[  22    2    7  -26   -5    8   -3    4   36   14  -29   23    8  -12
   -8   33  -18  -17   18   41    3  -20   20   -3   40 -114  -46    1
  -16   -8  -33   37   12  -39   17   -2   35  -21    7  -21   35] | nam
[ 15   8  -4 -10 -23  17  25  33 -50 -10 -80 -16 -10   2  -8  31   3   0
   4 -63  -5   9  -6   8 -36 -66 -69  -2  37   4  -1   9 -33  -1 -16   8
  10 -11  82  -7  -1] | Nim
[ 38  -3  19 -43  -7  -6  15   4   0  36 -10   0 -18 -30  -4   0  -5   8
   4 -28  19  54  27   5  -4  35  24 -21  13   2 -19 -36 -13 -19 -52  -9
 -19  -2 -19  -4 -10] | rud
[ 12 -12  44 -22  69   5  -1 -48 -20  33  17  36 -75  -5  33   3   9 -31
  16 -53 -17 -30  23  -4   7  15 -50 -33 -21 -14  10  22   3  -4 -35  -4
 -32   5 -10  16  14] | Nim
[  2 -12  22   9 -34   9  23  58 -55   9 -77 -10  -9 -28 -10   9 -13   1
   6 -55   0  17   0   7  -2 -13 -45 -31  29   5 -20  14 -13  -7 -62   0
  24   0  86  -6   1] | legeb
[ 26   6   7  25 -15   9  20  38  34   0 -23  34  11  -4   1 -25 -13 -19
 -36  26  71  -9 -26   4   8   6  34  -6 -60  25  10  12  11  23 -16  -2
  17  12  19 -39  18] | guluf
[ 13  -1  35 -23 -13  10  30  26 -54  -4 -61   2  -9 -21 -10  20 -13   2
  17 -43 -10   8 -21  11  36 -16 -58   8  32  -6  -1  18 -29  -8 -42  19
   2  -9  62  10  15] | Nim
[ 26  19  -3 -36   6   9   9  12  16  45 -33  31   7  -8 -17  34 -18   1
  -1  54  15 -56   2   9  25 -85 -35 -47 -21  -4 -66  26  15   5 -12  -4
  24 -29   1 -27  44] | rud
[ -3  15  12  -7 -20   7  12  20 -39  22 -74  19 -26 -34   0  34 -12  -3
   6 -78 -22   5 -15  11 -12 -28 -54 -31  57 -10 -34  23 -34  -8 -44  14
   1  -5  82  -6  -6] | vus
[ 12 -13 -18 -29   5  23   2  10  51  44 -18  30  10   2 -23  34 -17 -28
  14  38  13 -28  14  11  31 -77 -41 -72 -38 -13 -36  13  32 -36  20 -28
  31  -7  31 -23  35] | guluf
[ 33  40   4 -36  -7   4   9  12  32  38  -1  29   1 -11  -3  39 -20  -6
   9  37   3 -43  26  -8  32 -79 -60 -28 -21 -18 -50  46  27  -7   8  12
  33  -4   7 -19  54] | Nim
[ 15   0  23  -7 -15   4  14  45 -57   9 -76  22 -23 -26  -5   3  -5 -10
  13 -61  -1   5 -18   2  -7 -42 -61 -20  41  -7 -47  11 -34  -3 -40  15
  12 -26  30  21  -1] | rud
[ 37 -42  37   6  59   1   8 -28   3  20  20  45 -88 -10  49 -37  18 -42
   4 -35  18  -5   4 -22   3 -13 -35  -4 -45  -7  -5   7  14  -6 -16   7
  -1  22 -14  28   2] | Nim
[ 26   3  20 -26 -18   2  43  26 -53  15 -65  24 -19 -10   1  20 -20   7
   7 -58  -1  15 -20   3   1 -48 -45   8  29  -2  -7   4 -22  -4 -36   2
   7 -24  64   7  17] | Nim
[ 18   5  -9 -38 -12  11   8   0  12  22 -18  12 -15 -14   0  41 -15 -25
  -3  45   0 -36  23   0  47 -69 -59 -11 -29 -13 -39  71  28   0  16   9
  33  -1  10 -21  30] | legeb
[ 30  -3  10 -25  43 -16  -6 -29  -4  28  42  35 -71   6  38  -6  16 -43
   4 -41  14 -14  19 -19   1  -5 -37 -12 -26 -15 -17  21  -2  -6 -19 -15
  -6   7 -38  14   1] | vus
[ 10  23 -27 -27 -23  11  17  15  31  23 -26   1 -21 -21  -7  52  -3 -17
   7  47   8 -59  22   3  26 -71 -27 -28  -2  -3 -45  14  37  -9   0  -5
  38  -3  40  -9  39] | viso
[  9 -23   2  24 -21   8  10  28  28  27 -22  41  14  -7  11 -34  -7  -3
 -51 -10  42  32 -21  16  -2  27  37 -13 -41   3 -18  10   4  26  11 -11
  11 -21  19 -12  10] | Duzal
[ 27  -8  -3  28  -8   0  13  56  44  10 -38  28  -2 -16   6 -40   6 -13
 -43  37  74  -6 -20   8  -6  30  48 -33 -34  30 -17  -5   8  31  -9  -8
  18  -3   8 -14  21] | rud
[ 16  -5  -3  22   1   5  22  35  56  14 -33  43   4   3  14 -46  11 -24
 -28  -5  48  21 -14  13 -19   4  31 -20 -21  10   2 -17  -1   1   4 -10
   8 -16  55  -1  14] | Duzal
[-12  12  21  -3 -23   1   7  27 -61  17 -80  -1 -15 -23  -7  23   6   1
  -6 -64 -18  -2 -28   0  16  15 -61 -39  58  -6 -23  17 -43 -25 -49  -8
  -5 -19  48  -9 -13] | rud
[ 39 -16  23 -18  42  -4 -22 -37 -11  33  27  36 -69   0  25  -7  -3 -38
  12 -56  15   4  16 -11  -9 -19 -33 -38 -41   3 -21  23  -9 -28 -11 -13
  -9   1 -21  12 -10] | viso
[  7  60 -45  -9 -38  22  50  -1   3  -5  29 -29   9 -14  -1  30  20  -9
 -23  17  -9  13  38  -5  -4  30 -12  -6  42   6 -51  25 -29   3   9  14
  24  27  58 -37 -35] | guluf
[ 17   5  26 -24 -11  15  11  30 -59  -1 -98  -9  -9 -27 -11  29 -12   7
  18 -62 -24  19  -9   8  -9 -46 -46 -22  44   6 -26  30 -36  -4 -21  41
   1 -25  52   7   7] | nam
[ 10  -5 -11 -49  -2  11  18  22  -4  41 -38   3 -51 -23  -6  51   5  -5
   8 -15  11  26  47   5 -40   6  -5 -47  37   5 -28 -17  -4 -37 -26 -42
 -19   8  26 -20 -23] | viso
[ 14  13 -30 -24   9   6  19  14  36  48 -35  40  15   1  -2  46 -23 -21
   2  46  -8 -43   0  12  22 -74 -32 -34 -13  -9 -63  36  -6  -6  23   4
  29 -12  33 -12  34] | rud
[ 23  11  37 -32  -3  22  44  25 -61   3 -75  16 -38 -16  -3  43  -3  -6
  14 -51  -9 -11  -9   4  27 -18 -33   2  48  -8 -31   1 -21  15 -44  14
  -5 -20  57   7   1] | vus
[ 22   9 -27  38   5   3  19  43  43   5 -26  49  38  17  12 -31   3 -10
 -18  10  62   2  -9  17  -2   4  23 -15 -15   9  -4  -3   5  23  -9   4
  11  -5  51   0  32] | Duzal
[ 23  -1  -1 -32 -10   4  28  14   1  27 -60  21 -38 -26  -1  23  -1   0
   1 -34  18  26  12   2 -17  32  40 -18  23  15 -15 -40  -3  -5 -47  -5
 -23  -6  13   2  -7] | vus
[ 47 -21  22 -39   4   3   3  28  -8  15 -33   6 -25 -31 -19   4   9   3
   8 -34  36  58  14  -2 -15   3  11 -25  27  26 -11 -24 -15 -31  -6 -19
 -18   6  17  -2 -12] | Duzal
[ 21  54 -39 -24 -44  20  41 -10 -20   1  34 -54  -3  -3  -7  36  22  -2
 -20  12  -5  14  47  -9   5  30  -9  10  34  16 -45   8 -33  -9  23  -2
  26   6  26 -25 -24] | viso
[  5   5  -4 -41 -15  19 -10   8  14  40 -37  30  -5 -19  12  49  -7 -33
   5   3  -8 -23  31   5  36 -60 -39 -46 -24 -22 -48  28  37 -18  -9   0
  19 -23  36 -25  41] | Duzal
[ 26  -9  48 -57  25  16   7   0   6  38 -64  -2 -46 -32  -2  33  16  32
  -8 -19  11  40  20   2 -11   3  15  -5   7  22 -23 -23  -6   0  -4  -6
 -26  -4  16  -8   8] | guluf
[  6  30  -9 -27   8  19 -16 -17  25  30   3  20  13  -9 -13  39  -5  -5
   6  37  22 -35  -4   2  26 -77 -63 -14 -20 -11 -63  49  18 -11  11   6
  25 -20  16 -21  32] | guluf
[ 23   1 -12  41  -1  -2   5  43  55  -6 -30  27  19   2   6 -45   8 -20
 -34  32  72  -1 -27   8  -9  -2   3  -8 -30  12  15  10   2  17  13 -24
  21  -8  11 -29  12] | Duzal
[ 11  21  46 -14  -2  10  18  16 -52   3 -64  20  -4 -17   1   0  -4  -9
  19 -60   7   7 -36  10   2 -27 -65  -6  40 -14 -20  11 -32 -10 -57  17
  -8 -34  66  -8 -10] | Nim
[ 29  27  -6 -26 -17  -5 -18   3  54  35 -38   4   9 -10   5  34 -19 -21
  10  17  -2 -18   5   9  46 -59 -44 -46 -17 -18 -29   6  11 -22   6 -23
  38 -36  20 -22  38] | rud
[ 30  52 -23 -20 -34  37  70 -16  -7  -9   4 -39   2  -2 -17  28  24 -11
   2   9  -2  -1  53   4  -3  -8  -2  13  58  18 -28  -3 -22  -1  -3   6
  19 -16  78 -29 -23] | Duzal
[ 25 -20   0 -24  57  -5 -10 -25 -42  33   0  41 -56  20   7   9  12 -25
  24 -23  18 -25  34  -7   7   0 -65 -31 -24  -5 -29  49  -6 -18  -6 -17
 -14  -5 -63  20 -11] | viso
[ 23 -16  19 -30  79  -4  -4 -18  -6  21   6  64 -90   1  24 -27  15 -34
   3  -4  25 -15  -4  -6   3 -20 -54 -21 -39  -5  -1  32  14  -6  -9  -9
 -22  12 -14  24  -6] | legeb
[ 32   0  13  25  10  -5  26  41  45  -2  11  25  -2 -17   5 -16  -8 -18
 -34  22  57  -5  -2   5  -5  19  50  12 -35  21  -4   3   6  34   5 -13
  16  11  13  -1  29] | rud
[ 47   0  -7 -39 -15   5  21  26   5  11 -31  -1 -33 -31 -16  34 -15  15
   8   2   8  41  25  -6  -3  -3  22 -28  32  30 -31 -23  -2 -13  -4 -15
   2  16  35   4 -16] | legeb
[ 11 -41  16 -13  48   6 -29 -31 -13  41   1  61 -73  -1  34  -9  11 -42
   7 -38  26 -10   3  -7   6 -19 -50 -25 -43   0 -19  31   1 -12 -12 -18
  -9   1 -24   8   0] | guluf
[ 10   7   1 -35 -26  -4  20  17 -62  -1 -43  15 -20 -12 -15  29 -27   0
  10 -44 -25   0 -15  13 -14 -46 -26 -35  54   6 -19  12 -50  -7 -22 -10
  -9 -15  38  -3 -23] | viso
[ 27   3 -19 -24 -14  12  12  23  27  33 -31  38 -10 -19   6  47 -12 -15
  16  46  15 -33  30  -6  25 -86 -36 -26 -14  -2 -75  39  42 -10   5  14
  44  -3  42 -13  34] | Nim
[ 20  55   2 -23 -12  27  42 -15  -2  -5  61 -32  15  -2 -12  26   1 -22
   6  10  -9  12  49   6  21  16 -25  18  26  -7 -23   1 -29  -9  -6 -15
  16   5  44 -34 -24] | legeb
[ 20  64 -10 -10 -14  26  58 -12 -11   2  37 -38 -14 -22  -4  14  23 -13
 -28  18   2   4  33 -10   4  47 -25   3  24  19 -28  47 -31   7  16  20
  24  31  51 -47 -20] | guluf
[ 28  -4  35   0  11   7 -16 -27 -11  24  15  15 -73 -12  20  -8   9 -27
  -5 -66  13 -22   2 -23  -1 -44 -49 -10 -25  -5  -5  13   8 -14 -36   6
  -3   2 -11  22  24] | rud
[  7 -18  -8  37 -16   1  -1  49  53 -10 -16  34  28  -9  -2 -34  -9 -30
 -31  25  82   7 -29  17  -1  23  36 -29 -29  31  12   6  -8  12  -3 -42
  20  -9  31 -29  18] | guluf
[ 22  34 -27 -12 -16  22  57 -13  19  -4  42 -22 -18 -10   5  21  28 -30
 -23  10   1  14  43   0  -4  18  -9   7  39  -8 -31   2 -29  -3   8 -11
  16  31  45 -43 -45] | vus
[ 19   5   7 -19   6   5  47  28 -66  18 -59   9 -22 -11  -9  20  -5  13
   3 -35 -17  12  -6  -1   0  -8 -64   4  33  -7 -27  37 -35   5 -20  10
   3  -7  23   7  -6] | Duzal
[ 28 -41   9 -45  14   0  17  20   4  18  -6   6 -10 -11 -14  11  17  -3
  11 -24  23  48  37  13   1  37  39 -32  26   6  -6 -34  -8 -24 -24 -27
 -34  27  16   1 -23] | Duzal
[  4  32 -31 -18 -18  41  56  -9  -6   7  29 -30   3  10   0  16  25 -40
 -23   3   0  20  49   2  -7  35 -24 -19   7   2 -13  25 -30 -17  14   1
  14  20  59 -52 -27] | guluf
[ 24  30   4 -27 -18  -1  -4   2  49  19 -28  25   9 -17   5  34 -13 -10
  21  36  -6 -44  29   6  46 -99 -21 -44  15 -14 -47  26  31  -6 -11  19
  35  -8  59 -29  41] | vus
[ 18  13   4 -27  -3  16  39  20 -70   7 -70  19  -9 -16  -2  19  -9  -3
  19 -53 -21   5 -13   8  -4 -34 -50 -17  33   0 -24  -6 -31   2 -36  40
  -3  -9  56  10   6] | Nim
[ 29 -14  -2 -28  -9   6  -4  32   8  10 -47  14  -9 -26 -11  25   5  -3
   9 -24  36  36  39   8 -26 -22  -8 -24  35  18 -41  -8 -23 -17 -39 -14
 -13   8  20  -3 -11] | legeb
[  1 -11  45 -13  -3   6  21  26 -49  17 -78  11 -17 -16   2  18 -12  -1
  27 -51 -16  15  15  12   6 -26 -41  -4  43  -8  -3  26 -20 -16 -36  -1
   4 -25  55 -10  -2] | nam
[  8  22 -28   0 -38  32  46  -6  -1  -8  48 -42 -10 -13  -9  22  27  -9
 -26  20   0   3  58   1  -2   2 -21  16  44   0 -37  13 -32   0 -14  -2
  19  36  34 -31 -30] | rud
[ 18   5 -11  -9  -8  21   7   1  31  26 -23  17 -16 -28  -9  29  -8   2
 -13  41  21 -40   3   4  33 -73 -46 -18 -14 -13 -46  39  35   7  -1   4
  30  -9  -3 -12  43] | nam
[ 23 -25   7 -18  61  11 -12 -43 -22  45  36  60 -78  -6  28  -6   7 -34
  11 -34  11  -6  13 -12  15  -5 -41  -5 -46 -12 -27  -5   8 -17 -27   1
 -20  12 -55  33   5] | rud
[ 26 -25  16  -1  57  16  -2 -22 -30  22  -6  57 -73   4  29  -1   2 -40
  11 -55  12  -4  26  -8  -6 -36 -56  -6 -50  -9  -9  36  11 -13 -21   7
  -7   5 -14  16   1] | nam
[ 19  -2 -23 -31 -28 -13 -12  22  22  43  -8  23   2 -18  -8  27 -17  -3
   3  51  12 -37   4  -2  33 -66 -24 -36 -13  -2 -59  37  28   0  22 -22
  43 -14 -13 -19  31] | Duzal
[ 13  18   4 -38  13   5   4   8  40  53 -28  50   1   1   4  32  -1 -21
   0  26  14 -42  23   8  23 -88 -56 -51 -11 -25 -65  57  11 -21 -12   3
  19 -12  45 -36  36] | vus
[  8  14 -21 -44   3   4  14  -7  34  48 -27  37  -5  -3  -9  34 -18 -11
  -7  52  13 -40  -2  15  17 -64 -22 -37 -26  -8 -43  41  17 -15  16  -8
  12 -23  13 -23  27] | viso
[ 27 -12  14 -18  44  14 -20 -41 -20  20  20  60 -73 -10  24  -2  -8 -55
  21 -58   6  -3  13  -9  -5 -22 -51 -15 -25  -9  -6  19 -13 -21 -15  -6
 -23 -12 -61  20  -6] | nam
[ -6 -17   7  -5  29   9 -34 -41 -19  16  36  44 -73   2  20  -7  11 -25
   0 -28   0 -23   7 -14   2 -35 -62   0 -24 -14 -22  37  17  -3   4  -9
  -9  -2 -32  31 -10] | legeb
[ 18  17 -20  18   1   7  15  34  36  -5 -26  49  20  10  -3 -29  -6 -12
 -36  25  84 -14 -26  14 -20 -30  35  -7 -44  29  24   6  14  13 -19  -4
   1 -18  32 -25  41] | nam
[ 15 -27  17 -31  70   4 -13 -33 -17  27   9  71 -65   5  29  -5  10 -52
  13 -37  36 -17  -5  -2  10  -6 -37 -29 -32   3   9  24   0 -16 -23 -21
 -33  -1 -10   8   9] | guluf
[ 37   4   0   5   7 -10  19  14  57  26 -20  29  16  15   4 -37 -14 -14
 -18  31  59  -3 -20  20  -8  -1  43 -31 -45  12   9 -11   2  13  12 -17
   9 -16   3 -25  12] | viso
[ -4 -44  -9   0  64  13  -1 -34  -8  34  30  77 -77  11  30   3  15 -39
   2 -35  13 -14  13 -14 -11  -3 -36 -29 -27  -3 -33  36  -3 -26 -29 -15
 -25  26  -1  30 -18] | guluf
[ 34  35  -4  -1  -9  25  52   2   4 -20  39 -20 -17   3 -20  15  17 -27
  -5   8  25   8  41 -13  -4 -25 -43  37  19  -4 -11  38  -9 -26  29 -14
  27  10  25 -25 -31] | nam
[ 24  57 -16  -5 -17  28  44 -14  -9   1  47 -27  -5 -16   1  24   2 -13
 -15  22   3  23  20 -11  10  14 -31  33  12  -5 -38  14  -1   0  22  -1
  32   9  44 -37 -33] | legeb
[ 20 -27  42   7  48   9 -25 -13  -3  40  -9  48 -84 -12  16 -30  13 -29
 -12 -53  32  -5  -8 -13   4   9 -56 -36 -59  -2  -8  18  15 -18 -25 -17
 -12  11 -23  17  -1] | legeb
[ 31  -4  -4 -29  -3   9  18  30 -17  28 -38   9 -35 -19  -5  30   2  -8
  -5 -41  18  32  14  -2 -21  39  16 -45  32  17 -21 -14 -18 -15 -19 -11
 -24  13  25   1 -15] | rud
[ 18  48 -63 -28  11  29  69 -32  -9 -16  31 -15  14   5  -1  24  37  -2
 -25  33  -2   8  34  10  -4  18 -37  -2  57   3 -40  23 -50   6  -1  23
 -10  19  52 -26 -29] | Nim
